Below is a small trained network, with its code and all its weights. Each question gives an input and a class and asks what happens when units are switched off, that is, made to give their printed mean instead of their output.

import numpy as np


def w(rows, s, z=0):
    codes = np.array(rows[::2]) - 128.0
    scale = np.full(codes.shape[1], s)
    scale[-1] = z or s
    return codes * scale


def norm(h):
    return h / np.sqrt((h * h).mean(-1, keepdims=True) + 1e-5)


def f(y):
    return np.maximum(y, 0)


def log_softmax(a):
    a = a - a.max(-1, keepdims=True)
    return a - np.log(np.exp(a).sum(-1, keepdims=True))


def net(x, mask):
    res = np.array(x, float).reshape(1, 6) / 4 @ E
    u = 0
    for l in range(2):
        y = f(norm(res) @ A[l][:, :-1].T + A[l][:, -1])
        res = res + np.where(mask[u : u + 5], y, B[l][:, -1]) @ B[l][:, :-1]
        u += 5
    return log_softmax(norm(res)[-1] @ U[:, :-1].T + U[:, -1])


A, B = {}, {}
E = w([
[148,104,146,120],'x0',
[161,180,131,203],'x1',
[163,44,82,134],'x2',
[58,120,193,244],'x3',
[57,119,89,133],'x4',
[89,108,127,129],'x5',
],0.011)
A[0] = w([
[96,255,119,80,119],'0.n0',
[164,131,218,208,167],'0.n1',
[156,75,97,184,253],'0.n2',
[121,5,111,110,104],'0.n3',
[180,113,81,113,180],'0.n4',
],0.0086,0.0029)
B[0] = w([
[198,22,174,139,202],'0.n0',
[132,97,94,119,253],'0.n1',
[134,57,155,225,236],'0.n2',
[2,145,100,131,218],'0.n3',
[130,152,80,205,210],'0.n4',
],0.0088,0.0049)
A[1] = w([
[89,231,66,103,102],'1.n0',
[137,245,186,133,215],'1.n1',
[171,184,196,118,117],'1.n2',
[62,171,201,131,146],'1.n3',
[98,86,134,171,254],'1.n4',
],0.012,0.0027)
B[1] = w([
[136,157,162,191,144],'1.n0',
[221,136,41,88,174],'1.n1',
[214,157,110,108,165],'1.n2',
[138,186,94,49,190],'1.n3',
[30,225,254,38,254],'1.n4',
],0.0069,0.0073)
U = w([
[105,254,136,57,2],'0',
[29,127,132,255,69],'1',
[248,190,13,172,158],'2',
[46,132,34,75,198],'3',
],0.0071,0.0035)

Each question gives the input, the list of numbers given to net, and the class t.
The units are the neurons (one row each of A and B). Each row of codes is followed by its name. A weight is (code - 128) times the scale printed after its matrix; where a second scale follows, it is the last column's (A, B and U).
mask holds one flag per neuron, layer by layer. A switched-off neuron (its flag False) gives its mean, the last column of its row in B, instead of its output. The means were averaged over made-up inputs and are rounded, as every weight is.
A unit's drop is (log p(t) with every unit on - log p(t) with that unit switched off) / (log p(t) with every unit on - log p(t) with every unit switched off).
The circuit of an input: a set's keep is (log p(t) with only the set's units on - log p(t) with every unit switched off) / (log p(t) with every unit on - log p(t) with every unit switched off). Starting from all 10 units, units are removed one at a time, each time the one whose removal leaves the highest keep (on an exact tie, the one counted first), for as long as the keep stays at least 0.8.
units of the circuit, in order: the units of the circuit, biggest drop first
unit that matters most: the unit with the biggest drop
top k neurons: the k neurons with the biggest drops, biggest first
k most important neurons of layer l: the k neurons of layer l with the biggest drops, biggest first
drop of u: that unit's drop, to one decimal
input [-4,-7,-4,8,-7,5], class 0: unit that matters most	1.n3
input [0,2,-7,1,-8,1], class 2: units of the circuit, in order	[1.n4 1.n1]
input [-1,-4,-7,-7,-1,0], class 2: 2 most important neurons of layer 1	[1.n4 1.n2]
input [-2,3,-3,-3,1,5], class 2: units of the circuit, in order	[0.n3 1.n4]
input [1,-3,-5,8,4,-8], class 0: top 2 neurons	[1.n3 0.n2]
input [3,0,6,-2,-4,2], class 1: 3 most important neurons of layer 0	[0.n2 0.n3 0.n4]
input [8,2,-6,7,-7,-4], class 2: 2 most important neurons of layer 1	[1.n1 1.n2]
input [-1,5,7,-3,1,-6], class 1: 2 most important neurons of layer 0	[0.n2 0.n4]
input [-6,-1,-4,5,0,-4], class 0: 2 most important neurons of layer 1	[1.n3 1.n1]
input [-4,-2,-5,0,-8,-8], class 2: drop of 1.n4	0.2
input [3,7,-6,6,-4,-8], class 2: drop of 1.n4	0.1
input [7,6,8,0,-4,5], class 1: drop of 0.n4	0.0
